[[133, 44, 47],
[111, 81, 84],
[65, 61, 118]]
|
[[133, 44],
[111, 81],
[65, 61]]

[[60, 51, 45],
[140, 124, 157],
[98, 40, 105],
[141, 129, 158]]
|
[[60, 51],
[140, 124],
[98, 40]]

[[150, 140, 112, 102],
[94, 85, 46, 57],
[109, 104, 61, 56],
[124, 110, 70, 64]]
|
[[150, 140],
[94, 85],
[109, 104]]

[[65, 41, 78],
[151, 109, 105],
[101, 154, 136]]
|
[[65, 41],
[151, 109],
[101, 154]]

[[50, 49],
[152, 88],
[102, 95],
[100, 93],
[121, 87]]
|
[[50, 49],
[152, 88],
[102, 95]]

[[65, 105, 130],
[96, 50, 66],
[108, 65, 88],
[132, 51, 50]]
|
[[65, 105],
[96, 50],
[108, 65]]

[[144, 103, 44],
[92, 95, 69],
[152, 112, 127]]
|
[[144, 103],
[92, 95],
[152, 112]]
---
[[109, 136, 89],
[73, 60, 54],
[132, 120, 53],
[90, 106, 79],
[96, 111, 88]]
|
[[109, 136, 89],
[96, 111, 88],
[90, 106, 79],
[73, 60, 54],
[132, 120, 53]]

[[83, 112, 117, 106, 88, 103, 98, 114, 75, 122, 55, 120, 95, 94, 126, 108],
[99, 94, 86, 63, 123, 84, 106, 84, 102, 97, 84, 127, 88, 94, 102, 124],
[115, 119, 109, 72, 96, 83, 65, 104, 114, 107, 116, 116, 128, 108, 96, 104]]
|
[[83, 112, 117, 106, 88, 103, 98, 114, 75, 122, 55, 120, 95, 94, 126, 108],
[115, 119, 109, 72, 96, 83, 65, 104, 114, 107, 116, 116, 128, 108, 96, 104],
[99, 94, 86, 63, 123, 84, 106, 84, 102, 97, 84, 127, 88, 94, 102, 124]]

[[147, 137, 128, 127, 98, 141],
[93, 131, 140, 94, 49, 98],
[100, 141, 153, 98, 60, 105]]
|
[[100, 141, 153, 98, 60, 105],
[93, 131, 140, 94, 49, 98],
[147, 137, 128, 127, 98, 141]]

[[92, 65, 104, 107, 150, 66, 51, 130, 109, 94, 65, 147, 45],
[143, 51, 143, 143, 49, 107, 125, 138, 143, 144, 51, 118, 133]]
|
[[143, 51, 143, 143, 49, 107, 125, 138, 143, 144, 51, 118, 133],
[92, 65, 104, 107, 150, 66, 51, 130, 109, 94, 65, 147, 45]]

[[81, 46, 94, 68, 135],
[84, 69, 99, 80, 134],
[90, 98, 89, 52, 125],
[101, 73, 85, 69, 141]]
|
[[84, 69, 99, 80, 134],
[81, 46, 94, 68, 135],
[90, 98, 89, 52, 125],
[101, 73, 85, 69, 141]]

[[126, 136, 59, 104, 58, 75, 108],
[122, 138, 61, 113, 59, 80, 116],
[74, 64, 141, 96, 142, 125, 93],
[86, 120, 94, 150, 91, 120, 146],
[74, 65, 140, 98, 141, 125, 94],
[78, 76, 130, 106, 130, 122, 102],
[89, 126, 88, 152, 85, 117, 149],
[102, 131, 79, 137, 76, 102, 137]]
|
[[74, 64, 141, 96, 142, 125, 93],
[74, 65, 140, 98, 141, 125, 94],
[78, 76, 130, 106, 130, 122, 102],
[86, 120, 94, 150, 91, 120, 146],
[89, 126, 88, 152, 85, 117, 149],
[102, 131, 79, 137, 76, 102, 137],
[122, 138, 61, 113, 59, 80, 116],
[126, 136, 59, 104, 58, 75, 108]]

[[107, 80, 108, 59, 110, 88, 61, 74],
[91, 74, 116, 77, 119, 104, 74, 75],
[84, 72, 124, 88, 124, 118, 88, 93],
[87, 105, 100, 132, 98, 121, 128, 148]]
|
[[84, 72, 124, 88, 124, 118, 88, 93],
[91, 74, 116, 77, 119, 104, 74, 75],
[107, 80, 108, 59, 110, 88, 61, 74],
[87, 105, 100, 132, 98, 121, 128, 148]]

[[102, 155, 92, 100, 95, 78, 83, 86, 118, 103, 100],
[97, 103, 95, 108, 95, 105, 107, 93, 76, 99, 73]]
|
[[97, 103, 95, 108, 95, 105, 107, 93, 76, 99, 73],
[102, 155, 92, 100, 95, 78, 83, 86, 118, 103, 100]]

[[148, 135, 139, 66, 107, 95, 77, 106, 92, 125, 115, 121],
[130, 98, 87, 77, 113, 74, 45, 112, 102, 67, 89, 77],
[99, 103, 116, 100, 101, 49, 115, 150, 67, 97, 92, 136],
[119, 71, 72, 97, 88, 85, 140, 106, 131, 63, 87, 135],
[134, 144, 80, 88, 124, 137, 72, 80, 89, 98, 81, 99],
[91, 105, 98, 123, 115, 67, 95, 136, 43, 71, 99, 101]]
|
[[148, 135, 139, 66, 107, 95, 77, 106, 92, 125, 115, 121],
[99, 103, 116, 100, 101, 49, 115, 150, 67, 97, 92, 136],
[91, 105, 98, 123, 115, 67, 95, 136, 43, 71, 99, 101],
[130, 98, 87, 77, 113, 74, 45, 112, 102, 67, 89, 77],
[134, 144, 80, 88, 124, 137, 72, 80, 89, 98, 81, 99],
[119, 71, 72, 97, 88, 85, 140, 106, 131, 63, 87, 135]]
